[[117 138 119 114 140 127 107 112 110 126 108 131  99 123 123]
 [118 138 118 114 140 128 109 111 109 125 110 133  99 126 124]]
->
[[118 138 118 114 140 128 109 111 109 125 110 133  99 126 124]
 [117 138 119 114 140 127 107 112 110 126 108 131  99 123 123]]

[[111 130]
 [116 144]
 [104 148]
 [135 127]
 [116 128]
 [147 120]
 [130 136]
 [120 146]]
->
[[120 146]
 [130 136]
 [147 120]
 [116 128]
 [135 127]
 [104 148]
 [116 144]
 [111 130]]

[[108 116 129 135 135]
 [109 113 137 129 128]
 [127 140 143 143 121]
 [124 128 134 120 112]
 [113 149 126 138 158]
 [118 117 140 135 115]
 [141 122 100 121 139]
 [123 133 128 121 136]
 [110 133 146 136 139]
 [129 120 115 147 123]]
->
[[129 120 115 147 123]
 [110 133 146 136 139]
 [123 133 128 121 136]
 [141 122 100 121 139]
 [118 117 140 135 115]
 [113 149 126 138 158]
 [124 128 134 120 112]
 [127 140 143 143 121]
 [109 113 137 129 128]
 [108 116 129 135 135]]

[[133 143 110 112 127 127 117 128]
 [149 128 111 138 146 100 115 121]]
->
[[149 128 111 138 146 100 115 121]
 [133 143 110 112 127 127 117 128]]

[[126 128 123 128]
 [126 124 105 117]
 [124 122 106 119]
 [123 119 110 120]
 [125 122 121 125]
 [124 118 116 121]
 [127 125 105 117]
 [129 128 104 115]]
->
[[129 128 104 115]
 [127 125 105 117]
 [124 118 116 121]
 [125 122 121 125]
 [123 119 110 120]
 [124 122 106 119]
 [126 124 105 117]
 [126 128 123 128]]

[[122 132 131 139 128 128 102 130 142 128 127 127 127 129 127]
 [127 120 122 133 132 126 116 128 133 128 130 127 129 127 132]
 [129 134 131 132 124 126 122 128 128 128 129 127 128 127 123]
 [123 115 121 136 133 130 114 127 136 126 128 129 129 126 132]]
->
[[123 115 121 136 133 130 114 127 136 126 128 129 129 126 132]
 [129 134 131 132 124 126 122 128 128 128 129 127 128 127 123]
 [127 120 122 133 132 126 116 128 133 128 130 127 129 127 132]
 [122 132 131 139 128 128 102 130 142 128 127 127 127 129 127]]

[[111 148]
 [130 111]
 [125 103]
 [138 108]
 [152 122]
 [138 141]
 [133 111]
 [140 149]
 [145 148]]
->
[[145 148]
 [140 149]
 [133 111]
 [138 141]
 [152 122]
 [138 108]
 [125 103]
 [130 111]
 [111 148]]
---
[[104 117 127 125]
 [ 99 139 145 122]]
->
[[117 127]
 [139 145]]

[[125 103 151 136]
 [128 132 128 130]]
->
[[103 151]
 [132 128]]

[[157 156 153 158 157]
 [138 142 152 140 142]
 [147 118 116 121 118]
 [153 135 136 137 139]
 [123 139 148 140 141]]
->
[[156 153]
 [142 152]]

[[125 148 125 115]
 [129 129 115 150]
 [142 112 119 116]
 [116 140 136 141]
 [141 112 122 115]]
->
[[148 125]
 [129 115]]

[[100 134 133]
 [101 135 132]
 [103 131 134]
 [106 137 131]
 [113 136 132]]
->
[[134 133]
 [135 132]]

[[115 145 106]
 [125 116 103]
 [144 122 118]
 [137 141 142]]
->
[[145 106]
 [116 103]]

[[121 130 126 158 129]
 [126 118 125 118 121]]
->
[[130 126]
 [118 125]]

[[118 117 127 104]
 [118 117 128 105]
 [118 117 127 123]
 [117 117 128 134]
 [117 117 128 116]]
->
[[117 127]
 [117 128]]
---
[[120 141]
 [148 110]
 [138 135]
 [115 152]
 [148 119]]
->
[120 110]

[[126 130 129 128 125]
 [149 124 124 150 136]]
->
[126 124]

[[128 127 128]
 [126 131 150]]
->
[128 131]

[[128 132 106 128]
 [122 132 103 119]
 [124 132 104 121]]
->
[128 132 104]

[[126 121 141 126]
 [129 139 100 145]
 [119 118 152 109]
 [125 123 137 119]
 [137 128 148 128]]
->
[126 139 152 119]

[[119 128 125]
 [109 129 133]
 [140 125 150]]
->
[119 129 150]

[[136 129 126 119]
 [113 115 131 132]
 [137 129 120 118]
 [152 137 108 109]
 [121 119 109 127]]
->
[136 115 120 109]

[[144 101 128]
 [142 102 127]
 [139 104 128]
 [139 104 127]]
->
[144 102 128]
---
[[123 127 108 104 114 122]
 [126 139 132 128 130 138]
 [118 116 129 130 131 119]
 [119 113 133 134 134 119]
 [130 121 108 119 135 121]
 [129 128 112 112 121 123]
 [132 137 133 127 121 132]
 [127 123 127 132 134 123]
 [130 138 137 127 117 135]
 [131 139 136 124 111 134]]
->
[[131 130 127 132 129 130 119 118 126 123]
 [139 138 123 137 128 121 113 116 139 127]
 [136 137 127 133 112 108 133 129 132 108]
 [124 127 132 127 112 119 134 130 128 104]
 [111 117 134 121 121 135 134 131 130 114]
 [134 135 123 132 123 121 119 119 138 122]]

[[128 127 107 113 151 123 123]
 [125 147 130 142 119 123 141]
 [129 107 119 141 142 131 125]
 [128 115 118 128 125 153 117]
 [119 116 139 124 127 128 141]
 [120 114 106 132 144 133 131]
 [117 148 142 134 127 122 131]
 [131 112 130 132 127 129 126]
 [129 153 122 125 131 146 130]
 [138 137 129 130 142 113 146]
 [137 141 119 125 125 120 111]]
->
[[137 138 129 131 117 120 119 128 129 125 128]
 [141 137 153 112 148 114 116 115 107 147 127]
 [119 129 122 130 142 106 139 118 119 130 107]
 [125 130 125 132 134 132 124 128 141 142 113]
 [125 142 131 127 127 144 127 125 142 119 151]
 [120 113 146 129 122 133 128 153 131 123 123]
 [111 146 130 126 131 131 141 117 125 141 123]]

[[128 128 128]
 [128 129 130]
 [127 125 157]
 [111 154 131]]
->
[[111 127 128 128]
 [154 125 129 128]
 [131 157 130 128]]

[[132 122 115 131]
 [129 151 110 144]]
->
[[129 132]
 [151 122]
 [110 115]
 [144 131]]

[[139 118 149 103]
 [122 135 125 126]
 [128 126 128 155]
 [120 134 130 130]
 [126 113 137 144]
 [127 129 122 127]
 [129 110 154 118]
 [128 111 123 121]
 [126 125 135 145]
 [131 112 154 114]
 [135 122 124 139]
 [154  99 144 120]]
->
[[154 135 131 126 128 129 127 126 120 128 122 139]
 [ 99 122 112 125 111 110 129 113 134 126 135 118]
 [144 124 154 135 123 154 122 137 130 128 125 149]
 [120 139 114 145 121 118 127 144 130 155 126 103]]

[[122 121 136 129 118]
 [144 145 131 137 149]
 [129 125 139 133 117]
 [127 124 142 136 122]
 [129 124 141 135 113]
 [126 126 127 127 127]
 [137 131 142 139 119]
 [141 136 140 140 127]
 [123 130 125 119 146]
 [126 131 125 126 145]
 [156 158 117 130 154]]
->
[[156 126 123 141 137 126 129 127 129 144 122]
 [158 131 130 136 131 126 124 124 125 145 121]
 [117 125 125 140 142 127 141 142 139 131 136]
 [130 126 119 140 139 127 135 136 133 137 129]
 [154 145 146 127 119 127 113 122 117 149 118]]

[[132 121 134 130 141]
 [131 130 124 147 141]
 [126 135 122 133 121]
 [138 142 127 136 133]
 [143 131 135 131 129]
 [141 122 133 130 106]
 [123 126 128 118 118]
 [120 120 128 120 126]
 [124 123 131 125 142]]
->
[[124 120 123 141 143 138 126 131 132]
 [123 120 126 122 131 142 135 130 121]
 [131 128 128 133 135 127 122 124 134]
 [125 120 118 130 131 136 133 147 130]
 [142 126 118 106 129 133 121 141 141]]
---
[[156 149 122 151]
 [135 152 109 129]
 [132 115 149 129]
 [110 115 114 154]]
->
[[152 109]
 [115 149]]

[[121 133 149]
 [137 143 152]
 [116 133 153]]
->
[[143 152]
 [133 153]]

[[146 124 122 135 108]
 [150 148 135 138 135]
 [138 123 147 139 114]
 [136 149 115 136 122]
 [132 153 114 135 125]]
->
[[148 135]
 [123 147]]

[[118 157 136 124]
 [149 115 147 154]
 [117 156 140 125]]
->
[[115 147]
 [156 140]]

[[148 103 135 114]
 [148 116 113 151]
 [114 124 154 142]
 [141 103 109 136]
 [124 131 103 140]]
->
[[116 113]
 [124 154]]

[[120 129 124 141 122]
 [132 135 125 134 134]
 [117 124 122 117 143]
 [128 128 131 152 141]]
->
[[135 125]
 [124 122]]

[[129 139 123]
 [129 139 111]
 [136 115 119]
 [152 121 111]]
->
[[139 111]
 [115 119]]
